Rows near named flat spaces through zero (a row that begins with a name and a colon came from that space):
sanem-mon: [ -62  -44  198 -203  253  -69  164 -155  -53  263  148  145 -298  -35
  119  -53   29  101 -236  466  149   42  188 -361   83  176  -43 -204
  204]
voref-badi: [  27 -137   26 -110 -130 -159  -40   78  363    5  -27  -50 -244  171
  144 -261  114  -39   59  -84 -112    5   42   46   95 -139   -8   79
   62]
tek-gok: [ -85   23 -252  169  120  247   37 -313 -412   17  -22  -12  200 -231
 -212  -23 -213  -58   59  180   38  -13 -222 -179   67  180  -65 -178
   71]
gunop-vakil: [ 102  -74   51  -10  -97  150   91   20  -65  -35  -28   33  -83  -45
  -87   89  -54  -60   78  -41 -221  157  -68  102  107   43   94  -47
 -185]
tek-gok: [-106   79  -26  -11 -113 -201 -137  106  206   17 -114  -24  116  -33
   26 -103  -75   41 -166  -79   11  -43    7    6   80 -173  116  276
  129]
razet-logap: [ 186 -288  -74  -67   27  110  350  -61 -115 -162   72  149   62  -76
  138  152  146   70   27  -94  -98  190  146  141   -6  -39  -69 -255
 -255]
tek-gok: [ 207  -15  -65   24    2  -10   88  144 -131   53  141  151  227   25
   14  141  176  133  -27 -284  131  -43  154   25 -183   35   27 -272
 -117]
gobub-maz: [-182 -156 -176 -181  272  -45  118  120 -220  -44  142  176  198 -138
  164  166  273  147 -210 -184  266    1  144  -32  -62   24  -76 -264
  -98]
razet-logap: [ 102   84  158  -41 -185  -53  -38   60  -48  -80  -42  -28 -126  -40
  107  -11  -86  -15  127   97  -20  -18 -235  -84   91 -224   83  250
  -37]
gunop-vakil: [  31 -125  -53 -145  -68   86  223  -39 -107 -257  -71   54 -161 -265
  153  148  -56  -94   78   63 -218  116 -234    1  143 -208   84   68
 -182]
voref-badi: [-175   82  136  -55  -21 -164 -333   76  163 -138 -189 -120   41  183
  182 -123  -54  -93  -70   78  190   94   59  117   72  -70 -115  451
  154]
sanem-mon: [ 237  -47   30 -167 -128   67  199   42  -78 -115    2   21 -344  -17
  -18   38   79   25  276  -88 -166  157 -236   -1  100 -340  -82  -15
 -404]
gunop-vakil: [ -26  -68 -243  -18    0  -47  -22  -68   77   -1  -39   21  -46   50
 -132 -214   64  -20   64 -163  -33   16  -67  -69   51  -58  -43  -98
   20]
sanem-mon: [  35   51  255   87 -105  -43  -58   81  229 -141  -63  -37  -81  212
  -17   22   -4   45   53    1  -69   48  -25  124   35  -68  -51  374
  -20]
voref-badi: [  37   40  -61    0   29  -13  105 -111  130  161   20  -27 -205   -4
  -58 -195  -41  101   -3  117  -23  -66  -88 -219  114 -110 -187  -16
   86]
voref-badi: [-142   74 -106   18 -116   25  -40  115   16 -313 -189  -57  152 -279
  111  225 -166 -133  -44 -103 -157  -41 -252  149   54 -194  154  365
  -40]
gunop-vakil: [-108  219 -149   87   -1   93 -162 -106 -224   55 -102  -70   57 -120
 -400   21 -200 -114   84    1  -55   -4 -225  -66  -18   46  149   -9
  -51]
razet-logap: [-125   18  -36 -143  -26 -237 -327   52  204   20  -35 -169 -185  174
  275 -330   93 -189  107   41  187 -173  -11  -71  -58  -81  -38   81
  270]
tek-gok: [ -40   46  -99  118  161  185  -26 -191 -159  119  -39   51   99   -2
 -214  -34 -143  -33  -98  125   56  108   37 -113   73  323 -135 -142
  130]
razet-logap: [-104  151 -124   -3  -35  -15 -257 -182   11  100 -195 -105 -155   69
 -338 -286 -203 -174   88   97  -56  122 -154 -115  133   14   26   88
   89]
voref-badi: [ -12  -63 -237   96 -166   16  -88  152    9 -105   29  -68  152  -48
  -71   -3  101 -102  209 -413 -146 -202 -184  161 -121  -57  219 -114
  -96]
voref-badi: [  32   51 -167 -115   26  -75  -36  133   48   20  -29   10   44  -25
   79   27   83   -9  -65 -217   87   -5   84   43  -79 -119  -66  -82
  -64]
tek-gok: [ -21    4  -64  164 -141  111  -82   36   -7 -174 -121  -76  235 -110
   86   61 -166 -115   25  -68 -101  -46 -152  145   63   23   51  215
   71]
voref-badi: [-107  149 -122   88  241  102   43 -177  -83  186  -17   -3  106  -66
 -246   33 -123   96 -191  135  106   25  104 -110  -14  151 -213 -105
   67]
gunop-vakil: [ 160   29   -3   90 -239  -68 -102   16 -134   37   12   37  109   62
 -210 -132  -16   29  186 -155  -26   -9 -140  -44   -1  -90  247  -18
  -74]
gobub-maz: [ -99  110 -251  105   69  151  -37 -196 -146  213  -35  -33  -34 -115
 -431 -150 -173  -40   36   33  -93  -26 -211 -206  104  135    7 -192
   47]
razet-logap: [  65   36 -190  -16  -82 -125 -116  161   80 -168 -107  141  246  -21
   82  107   41 -124 -116 -333   21   -1   90   81 -140   17  213   19
   92]
gobub-maz: [ -55  128   80   58    9    4 -122   12  -19  -15  -52  -38   43   31
  -36   31  -86  -18  -25   71   70  -16  -48  -15    0   41  -20  173
   71]
tek-gok: [  39 -198  275 -288   91 -142  207   47  122  -25  138   30 -324   34
  553  -12  200   95  -65  294  133   13  174  -74   50 -164 -185   17
   22]
voref-badi: [ 163  -50 -192   56  -44    8  172   52 -295   48  213   86  255 -188
   25  107  144  137  105 -226   87 -233  -66  -80 -199 -100  136 -371
 -133]
razet-logap: [ -98  -17   12  -90  -65  -42  -60   25   -4  -83  -42  -52 -146  -76
   85  -60  -27  -87   79   59  -53  -34 -203  -54  100 -122   89  134
   11]
razet-logap: [-165   93  -84  134   33    5 -172   80   73   -2  -16  -36  163    0
  -93   47  -26  -76  -69 -129    5 -173  -29   37  -98  184  112   42
  171]
gobub-maz: [ -33   18 -313  209  -17  320  -38 -111 -157 -176 -194  -27  220  -83
 -421  113 -179 -174  116 -261 -253  188 -182  222   55  168  -10  -37
 -192]
gobub-maz: [ 123 -151  246 -153   11  -80  265   61   62   77  167   12 -155  -32
  460  -17  125  235  -74  230  123  -42  117  -81   99 -224 -223   22
  -27]
gunop-vakil: [-125  -97  -35  -22  -76    4  -67  107   33 -103  -22    3  -69   27
  -97  -70   72  -21   96 -187 -115   23 -206   45  142  -50   91   97
  -93]
gobub-maz: [-128  186   90   89 -121  -98 -420   18   71   46 -152  -97   33  146
 -133 -192 -179 -178   15   67   50  -28  -97  -42   51  136  183  281
  268]
voref-badi: [ 160   24   73 -298 -249 -195  -39  125 -139 -121  -76   84 -254 -120
  262 -107  -14  -48  135   37   48   87 -319 -230  200 -442  165  213
  -98]
gobub-maz: [ 176   11  141   31  -38  -88  109   37  -23  123  173    9   64  -13
  279   -1   60  163  -18  127  176 -212   89 -127 -108  -82  -48  -65
  110]
gobub-maz: [-117  176 -203  196  181  249 -170  -85 -176  -21 -132   38  200   57
 -440   93 -134  -89  -46 -140   44  135  -77   13    5  347 -153  -25
   10]
voref-badi: [ -46   15  -88  131  101   47   27 -165 -222  122   64   90  212  -42
 -268  -22  -43  103  -65   48   87   -4   32 -135  -26  177   59 -184
   57]
tek-gok: [  95  -43  252  -88 -205  -24   27  258  241 -198 -137   10  -56   22
  239  176  -39  -22  -83  -90 -190  194   48  282  149 -167   55  390
 -151]
tek-gok: [ -79  -35  -86  -22   43  -79  -80  -59  -31   -9  -98  111  179   17
  -72  -80  -37   10 -177  -25   91  170  128  -24   85   75   41   34
   94]
voref-badi: [ 107   45 -143  125  -36  128    7 -275 -262  230   -8  -39   68  -69
 -263 -233 -199   23  106  161   16   43 -114 -196  115   53  -59 -202
   31]
gunop-vakil: [ -73   76 -159  -44   21  -92 -294 -108 -165   72  -84  -73  111   58
  -55 -215  -51 -156   58   29  215   28   37  -60  -64   51   32  -93
  123]
tek-gok: [-293  212 -238   86  148  -40 -230 -146  -45  123 -142   15  199 -150
 -255  -70 -237 -115 -260  101   88  -74  -29 -208   10  232  141   33
  357]
gunop-vakil: [   5 -223  253  -18 -137  -54   24  403   76 -195  146   30  227    6
  495  251  230   62  -54 -228   23 -128  128  318  -69   -1  164  118
  -67]
gobub-maz: [ 104   37   -8  121 -231 -145 -237   72  253 -107  -88  -35   50  226
  -25 -158   11 -150  143 -204  -74  -87  -15   93 -110    7  195  155
  166]
gobub-maz: [ 241 -162  230  112 -399   -8  -59   63  250 -238 -125 -117    9  185
  229 -104  -73 -129  231  -40 -254  109   -9  335   93 -127  101  337
  -36]
tek-gok: [  23  -21 -248  -11  -19   49   57  -19 -188 -161 -110  130  262 -206
  -97  177  -62  -72  -74 -200  -71  143   -6   84  -27  -16  171  -85
 -126]
sanem-mon: [ -80    4  -83  148 -141  113 -117   21  269  -60 -157 -138  -62   77
 -264  -84 -118 -152  104 -183 -341   36 -136  218  105   58   60  165
  -27]
voref-badi: [-133   87   65  -31   71  -43  -74  -16   93  -39 -130    0    3  -13
   60    4 -122    0 -195  154   71   90   28  -38  122   -2 -104  280
  137]
gunop-vakil: [-120   35   25  118   45  -90 -314 -153  169  174   -7  -98  -49  333
 -269 -295    9 -156   72   71   34  -46  184    3 -138  340  105 -113
  277]
sanem-mon: [ 334 -116  341  -69 -353 -186  117  174  349  -67  112 -102 -340  189
  362 -104  160   48  291   -1 -178 -142  -23  112  -52 -376   85  168
 -104]
razet-logap: [-366  270   70 -209   76 -414 -538   16  203    7 -206  -12 -265  241
 -106 -346  -31 -144 -116  156  288   18 -103 -314   83  -62  107  448
  383]
razet-logap: [  83  -61  236  -12 -146 -117  -35  107  165    5  116 -154 -147  126
  365 -138  102   36  169  109   64 -218  -34   20  -32 -173  -63  139
   80]
tek-gok: [  11   10 -182   53  -97  -64 -244  124  104   20  -47   -8  146  110
  -17 -136   47 -147   29 -300   23  -86   27   60  -80  121  123  -81
  148]
sanem-mon: [-312   13 -323  -35  144   59 -278  -83 -215   66 -126   32  141  -76
 -312 -127  -83 -203  -91 -110   52  117  -67  -67   94  287  140 -177
  105]
voref-badi: [ 166  101   -6 -173  -16   86  147  -35 -310  -27  -12  119 -230 -187
 -128  183  -60  -48  111   60  -82  152 -207 -163   27 -137  115 -128
 -274]
tek-gok: [  42  -11 -126   95 -217  -70  -63  112  268 -106 -100 -125  151  -37
  142  -53  -50  -75   33 -216 -147 -138  -27  201  -35 -176   74  174
   60]
gobub-maz: [ -97   64   90 -158  -75 -291 -291  238   93   -6    2   51  -41  105
  176  -95  123  -73  -56 -104  183 -112   -2  -99  -51  -43  247  138
  185]
razet-logap: [-131  -60 -130  -61   24   93  -49 -155  -10  -32 -119  -86 -196  -26
 -145 -158  -90 -159  108   79 -148  138 -151   -4  166    9  -46   -5
  -39]
tek-gok: [-161   47 -166  -18   79  152  107 -165 -119 -126 -163  -13  -48 -273
 -153   90 -216  -57  -54  130 -155  130 -244  -59  194  -88  -60  140
  -82]
gobub-maz: [ -11  -21  148  -22 -154  -42 -151  108  121  -97 -101  -45  -86  111
  111 -117  -43  -56   53   -1  -33   78 -119   52  184  -73   -2  311
   39]
sanem-mon: [  34 -115   59  -45  -51  -61   46   77 -165  -50  193  -78   22  -47
  320  -18  179   73  201   14  163 -236 -104  -23 -105 -186  -12  -87
  -64]
tek-gok: [-183  216 -495    5   23   -8 -159 -102 -129  114 -122  -24  -19 -171
 -615 -142 -104 -107   91 -274 -117  -59 -329 -188   -9  -93  197 -178
  -81]
gunop-vakil: [-108   92  152   80   23 -130 -205  -38  317  107 -107 -145   66  199
  105 -183 -113   11 -184  198  129   -6  250   73   27   67 -175  295
  298]
gobub-maz: [ 118  -17  141  115 -138   55  100    9   20 -112   32  -62    2  -20
  118   59  -43   51  135   66  -86  -92 -135   52   10 -122  -22  169
  -43]
voref-badi: [ 115  -18    9   29  122   35   98  -19   67  127   66   84   52  101
   26   30   65   89 -139   -5   87   44  267   -7  -70  169 -172 -182
   60]
gunop-vakil: [ 140 -137   16   45 -243   53   24  -39   71 -244 -138  -22  -35   44
   25  -70  -73 -111  196  -68 -240  170 -142  168  144 -131   62  196
 -113]
razet-logap: [  51  -72  -81   68   46  230   88  -35 -360 -105   88   -5  107  -77
  -55  144   55   -2  209  -82   25    9 -159   61  -47   55  -86 -197
 -237]
sanem-mon: [ -62   60  -55  -45   -5   11   -3   36  153  -74  -93  -54 -158  -24
  -76   40  -29  -70   20  -66 -148   21  -95   58   27 -100  -18  118
  -73]
razet-logap: [  50  294  195  105 -124   67 -218   82   -5   60 -107 -127 -101  105
 -175  -18 -196  -14  108   66   10    5 -240  -36  100  -56  -85  344
  -25]
gobub-maz: [ -38  200  -92  202  112   92 -121 -206 -111  128  -59  -31  182   48
 -394   18 -168  -47  -37   74   41   17   91  -20 -143  258    8  -99
   94]
gunop-vakil: [   4    5  142 -157  181 -103   -5  -34 -235  204  185   51  -39   31
  202  -30  126   97  -71  253  362  -52  192 -211 -106   75  -76 -240
   84]
sanem-mon: [-148  -38 -118  143   32  199   34    8   -5 -252 -113  -58  258 -177
  -16  302 -115 -146  -63 -107 -204   19   -6  315  -59  143   70   92
  -62]
gunop-vakil: [  18   83  266  -46 -131 -228 -329   49  179  -13 -140  -76    1  262
  230 -211  -75  -84  -47  175  199   93  157   38   47  -30   -9  376
  242]
tek-gok: [  40   38  -24   74  -37   60  103  -32  -84   -5    0  -27  150 -202
  106  108 -129   34  -57   91  -19  -88  -47  -12    0  -59   12   37
   29]
razet-logap: [ 200  -73  130   10  101   68  380  -64 -408   86  310  121  151 -218
  221  256  106  275   -5  206  196 -153   73 -159 -161  -48  -33 -323
 -131]
voref-badi: [  41    4   86   45 -122    5   90 -144   15  -80 -112  -77   21 -165
  226  -72 -246   27  -35  321  -37   17 -130  -72  204 -207  -91  323
  120]
gunop-vakil: [  30  -94  334   50   35 -136  174   90  257   71  216   44  -49  136
  252   37  172  257 -128  145   73 -192  210  -32  -71   13  -50   83
  145]
sanem-mon: [ 120  -60   17  216 -151  161   35   10  109   20   26  -78   17  113
 -201  -36  -18   -1  183 -162 -247  -31  -68  174   12   90   15  -39
  -99]
razet-logap: [  93  -49  128  -41   22  -25   99  -43    3   41   80   -3  -95   53
  148  -32   54   79   26  151   73   -4   79  -48  -10  -50 -117  -33
   -2]
sanem-mon: [-339  179 -638  230   68  212 -239 -128 -110  -60 -242 -109  294 -237
 -622  -13 -241 -254   27 -362 -214  -67 -334   60   -4  166  131  -76
   21]
razet-logap: [ -84  -36  -24 -133  -26 -139 -117   86  -19   22   21   72  -79   20
  -17  -92   98  -52    2  -89   34  -10  -43  -94   16   -2  214  -59
   37]
sanem-mon: [ 278 -130   33   84 -335  -46   10  192  189  -20   86  -76   38  106
  141  -57  124  -44  248 -306 -203 -158   19  238 -130 -116  209  -95
  -98]
gobub-maz: [ -35  -77  117   69  -21 -107  -76  -55  143  122  134  -59  -68  119
  160 -205   57  -33   42  178   52 -247   66 -117  -78  160   98  -75
  324]
gunop-vakil: [-203  -29  -36   61 -147 -115  -13   45  453  -64 -183 -106   42 -114
   57 -103 -173    1 -209  -10 -266  -50  -32  128  208 -172   97  419
  176]
sanem-mon: [ -83    5  -74   19  199   96  210  -70 -280  -22   93  154  183 -286
   58  245  -33  118 -200  128  117  -71  -38 -187  -13   96   -9 -118
   50]
sanem-mon: [ 136 -184   54  161  -69  281  314   63  -62 -239   60  -20  230 -188
  204  400  -12   10   45  -87 -251  -10   38  364  -72   48   -5  -37
 -234]
sanem-mon: [ 307  -71  282 -121 -432 -324   51   61  469  -39  -35 -160 -346  108
  485 -302  -15   -4  192  180 -161 -119  -23   14   71 -538   87  357
   95]
[-144   58 -261   33  128   79  -18 -102 -200   52    5 -111  125 -164
  -52  -60  -45   31   31    6  142 -116 -148  -88    4  -80 -200  -96
  -14]  sanem-mon
[ 109   69  141 -109 -127 -221  -67  132  265  106  -31  -13 -113   98
  189 -118   10   42  -95   21   46  -20  133  -29   16 -177   26  159
  103]  razet-logap
[  12 -120  159 -160  158   25  209  226  -37  -50  173  146    6  -85
  339  371  216   76 -193  -40   71  -15  238   98 -126  109   11 -167
 -102]  sanem-mon
[ -85  188  -67   30 -142  -77 -404   94  -86 -220 -243 -117  191   73
   -6  -83 -126 -153  112 -141  167   63 -219   92   45 -166  -19  418
   14]  gunop-vakil
[ 109   69  -22  124   31  -91  -73 -119  -70  393  179  -16  123  138
 -148 -247   40  132    9   68  217 -188  192 -195 -162  153    4 -342
  192]  tek-gok
[ -33  -29 -138   68  -49  -32 -137   22  -67  126   44  -37  180   10
  -17 -184   20    5   27 -119  103 -120  -20  -44    2   55   43 -128
  110]  sanem-mon
[ -31   85  -73   44   32   77  109  125   49  -62  -38   22   94 -166
   68  166  -58  111 -147 -102  -12  -64 -124  -12   88 -114 -159  175
  -28]  tek-gok
[-173  -13 -169    0 -225  -47 -288  213  219 -307 -251  -95   83  -11
  -47   17  -49 -300   80 -390 -266   37 -179  324   38  -75  297  301
  -43]  sanem-mon
[ 204 -173  171 -108  -88   -4  282  222   65    4  193   -6  -75  -78
  493  108  181  190   19  -28   16 -125   47   67   23 -246 -151  -42
 -152]  sanem-mon
[-171   76   20   94  155   47  -80 -214 -303   37   53   25   39   34
 -378  -14  -30   33   80  164  110   13 -103 -155  -52  175   74  -80
   -3]  tek-gok
[   1  104  115   64  175   93   99 -195 -136  241   48   44   39  -77
  -72   52 -172   97 -212  372  106   36  158 -186   27  227  -99 -102
  157]  tek-gok
[ 232  -50   38   69 -163   24   -3  -77 -140  205   74  -39   82   44
  -10 -182  -49   33  134   54   21    4   58  -23   12   12   49 -204
  -14]  tek-gok
[ 247 -127  -44 -147 -135 -177  -21  137  155  -42  -22  146    2  178
  154  -88  182  -43   -4 -277   16  149  243   94  -66  -66   95 -128
  -39]  razet-logap
[ -26  108  -75  -20   91   44 -163  -50  -60  -32 -115  -35  -26  134
 -130  -58  -26  -77   47  -30  125  150   -9   11    8   39 -210   50
  -37]  razet-logap
[ 244  -10    1  127  -95   90  189   26 -107 -158   82  129   82  -61
   38  188   34   50  119 -110  -69  -94 -142  -48  -97  -22   65  -45
  -63]  voref-badi
[  20  -39  -25   67  293  165  141 -161  -16  291  135  -13   20  127
 -137   -6   69  128 -119  108  109   62  361   24  -94  307 -349 -393
   -7]  razet-logap
[ -90  123   15   -7   40  153 -105 -149 -322  125  -38  -33 -176  -24
 -439  -67 -145  -54  159  144  -45  149 -266 -152  147   82   49  -60
 -158]  gunop-vakil
[  -9  -67  119  -26   -6   23   66  179  -51 -144  182  -97  -47   -1
  145  265  232  -22  219 -136  -47 -203  -17  233 -282  -65  114 -114
 -247]  voref-badi
[ -33   57   36   45   39  194  139 -123  -23  -49  -99  -62 -104 -140
 -112  130 -200  -16  -16  188 -186  118 -120   38  137  -21 -121  141
 -109]  gunop-vakil
[-149   22 -253  277   83  261   17  -42 -313 -148   -1    7  436 -203
 -239  214  -85   23   18 -196   -9  -96 -218   79  -36  167   -8  -45
  -71]  sanem-mon
[ -83   80 -355 -238 -145 -281 -468   60  177  -84 -321   19  -96  120
  -95 -352  -26 -384   28 -306    5  174  -50  -34   47  -93  251   73
  163]  razet-logap
[ -58   33 -337  214   88  224  117 -273 -243  130    9  -86  229 -263
 -225  -65 -198   41   23   78  -28 -125 -169 -126   41   62 -137 -219
   46]  sanem-mon
[  44 -105 -142  -12  -12  130   85 -110  -54   17    4  -36  -77 -122
   51  -38  -54 -149   88   53 -148  -12  -52   -6   23   84   31 -222
   17]  razet-logap
[-262  124   86 -210   19 -257 -405   -4  112  208  -66  -82 -397  218
 -166 -424   11 -118   46  156  136   10 -125 -271  147  -13  104  130
  206]  razet-logap
[-103   34 -179  128  -56   31 -222  -60  -43   26  -75  -27  116   32
 -266 -151  -86 -151   74 -124  -61  -36 -123  -20   11  181  178  -50
  128]  gobub-maz
[  67  -50  -56  -63   63   75  110 -155  -52  -58  -53   85 -115  -64
   37   21  -67 -106  -21  148  -64  131   12  -91   46   87  -26  -95
   48]  razet-logap
[-203  123 -266   -3  167   -6   18  -64 -129   46   10   35  -22 -108
 -350  -53   33  142   -8 -118   82  -76 -259 -237   49 -134 -108  -37
  -79]  tek-gok
[ -77  -12  -52   31  -27  200  100  -71 -182 -207 -136   -8  -11 -173
 -158   97 -156   14   74   19 -157  190 -330   35  260 -144  -99  235
 -237]  tek-gok
